Below is a small trained network, with its code and all its weights. Each question gives an input and a class and asks what happens when units are switched off, that is, made to give their printed mean instead of their output.

import numpy as np


def w(rows, s, z=0):
    codes = np.array(rows[::2]) - 128.0
    scale = np.full(codes.shape[1], s)
    scale[-1] = z or s
    return codes * scale


def f(y):
    return y / 2 * (1 + np.tanh(0.7978845608 * (y + 0.044715 * y**3)))


def log_softmax(a):
    a = a - a.max(-1, keepdims=True)
    return a - np.log(np.exp(a).sum(-1, keepdims=True))


def net(x, mask):
    res = np.array(x, float).reshape(1, 3) / 4 @ E
    y = f(res @ A[0][:, :-1].T + A[0][:, -1])
    res = res + np.where(mask, y, B[0][:, -1]) @ B[0][:, :-1]
    return log_softmax(res[-1] @ U[:, :-1].T + U[:, -1])


A, B = {}, {}
E = w([
[215,143,160,181,139,73,51,147,184],'x0',
[126,55,152,43,80,191,62,192,208],'x1',
[116,5,102,157,146,49,94,57,97],'x2',
],0.012)
A[0] = w([
[19,106,87,74,159,194,181,59,111,96],'neuron 1',
[145,41,75,163,146,61,145,158,80,94],'neuron 2',
[147,181,106,245,113,141,181,97,95,74],'neuron 3',
[129,55,157,201,142,143,92,47,137,108],'neuron 4',
[136,183,125,146,103,143,153,178,151,74],'neuron 5',
[143,62,140,51,87,191,57,136,102,77],'neuron 6',
[169,238,138,141,149,182,200,146,149,106],'neuron 7',
[95,49,161,167,140,127,126,68,128,77],'neuron 8',
[91,94,57,108,102,177,189,151,67,132],'neuron 9',
[6,116,77,118,117,169,167,125,84,87],'neuron 10',
[100,139,113,53,104,161,158,83,95,62],'neuron 11',
[124,5,125,192,163,138,111,72,112,103],'neuron 12',
[156,30,2,149,145,108,117,110,122,248],'neuron 13',
[220,146,186,180,142,55,80,177,146,139],'neuron 14',
[184,163,187,204,148,86,20,134,162,54],'neuron 15',
[147,176,116,118,188,150,170,192,160,73],'neuron 16',
[146,219,132,160,114,197,155,174,175,210],'neuron 17',
[125,197,138,219,174,106,185,28,60,103],'neuron 18',
[118,47,107,100,159,93,94,88,100,69],'neuron 19',
[68,53,184,98,11,167,72,158,224,81],'neuron 20',
[104,180,152,157,83,174,148,195,133,95],'neuron 21',
],0.0094,0.013)
B[0] = w([
[114,186,115,211,103,53,70,170,168,193],'neuron 1',
[146,172,112,61,102,177,128,70,141,182],'neuron 2',
[228,103,195,66,85,82,120,148,108,182],'neuron 3',
[105,158,92,92,110,137,122,88,129,181],'neuron 4',
[247,224,49,96,129,153,105,83,160,156],'neuron 5',
[209,122,195,94,119,60,145,129,118,189],'neuron 6',
[121,171,76,66,167,186,162,92,86,207],'neuron 7',
[200,189,57,80,131,120,144,87,145,163],'neuron 8',
[93,119,113,199,122,81,52,173,200,186],'neuron 9',
[122,181,110,190,89,53,72,148,199,181],'neuron 10',
[185,177,90,117,116,73,55,109,173,150],'neuron 11',
[150,175,80,107,125,209,180,82,103,200],'neuron 12',
[20,100,102,113,198,188,203,121,88,252],'neuron 13',
[53,132,123,203,116,82,98,149,201,216],'neuron 14',
[138,210,108,214,96,56,7,145,229,188],'neuron 15',
[215,203,75,88,114,150,128,84,156,158],'neuron 16',
[21,121,104,91,171,203,162,109,120,253],'neuron 17',
[207,64,220,99,130,69,164,148,83,235],'neuron 18',
[183,183,89,102,122,151,81,65,91,172],'neuron 19',
[214,88,184,78,99,84,144,138,74,232],'neuron 20',
[134,127,91,91,130,140,142,68,122,178],'neuron 21',
],0.011,0.016)
U = w([
[134,148,54,98,128,178,142,97,107,79],'0',
[125,148,107,214,113,87,81,154,165,85],'1',
[209,104,224,99,116,102,142,144,91,80],'2',
[1,88,157,141,153,178,176,165,87,251],'3',
],0.019,0.011)

Each question gives the input, the list of numbers given to net, and the class t.
The units are the neurons (one row each of A and B). Each row of codes is followed by its name. A weight is (code - 128) times the scale printed after its matrix; where a second scale follows, it is the last column's (A, B and U).
mask holds one flag per neuron, in row order. A switched-off neuron (its flag False) gives its mean, the last column of its row in B, instead of its output. The means were averaged over made-up inputs and are rounded, as every weight is.
A unit's drop is (log p(t) with every unit on - log p(t) with that unit switched off) / (log p(t) with every unit on - log p(t) with every unit switched off).
The circuit of an input: a set's keep is (log p(t) with only the set's units on - log p(t) with every unit switched off) / (log p(t) with every unit on - log p(t) with every unit switched off). Starting from the 12 units with the biggest drops (on a tie, the unit counted first), units are removed one at a time, each time the one whose removal leaves the highest keep (on an exact tie, the one counted first), for as long as the keep stays at least 0.8.
units of the circuit, in order: the units of the circuit, biggest drop first
most important unit: the unit with the biggest drop
k most important neurons: the k neurons with the biggest drops, biggest first
drop when u is switched off: that unit's drop, to one decimal
input [4,4,2], class 1: units of the circuit, in order => (neuron 18; neuron 17)
input [0,-8,-5], class 2: units of the circuit, in order => (neuron 18)
input [3,-5,-4], class 2: 2 most important neurons => (neuron 18; neuron 3)
input [-8,8,-3], class 1: 2 most important neurons => (neuron 1; neuron 9)
input [5,7,-6], class 2: 3 most important neurons => (neuron 20; neuron 6; neuron 13)
input [-4,-7,6], class 2: 4 most important neurons => (neuron 18; neuron 3; neuron 17; neuron 7)
input [-8,-8,0], class 1: 4 most important neurons => (neuron 1; neuron 10; neuron 9; neuron 20)
input [-7,8,4], class 2: 4 most important neurons => (neuron 20; neuron 6; neuron 14; neuron 15)
input [-2,5,-4], class 2: 3 most important neurons => (neuron 20; neuron 13; neuron 6)
input [6,5,-2], class 1: 2 most important neurons => (neuron 15; neuron 14)
input [7,6,4], class 1: 3 most important neurons => (neuron 15; neuron 14; neuron 18)
input [7,5,8], class 0: 2 most important neurons => (neuron 12; neuron 13)
input [3,-3,0], class 3: 3 most important neurons => (neuron 20; neuron 1; neuron 10)
input [-8,-5,5], class 1: most important unit => neuron 1
input [-6,8,1], class 2: 2 most important neurons => (neuron 20; neuron 6)
input [-2,-3,1], class 3: 2 most important neurons => (neuron 20; neuron 6)
input [3,2,2], class 3: drop when neuron 1 is switched off => 0.1
input [-5,0,-4], class 1: drop when neuron 9 is switched off => 0.2
input [-3,1,1], class 3: drop when neuron 15 is switched off => 0.5
input [1,-8,-6], class 2: most important unit => neuron 18
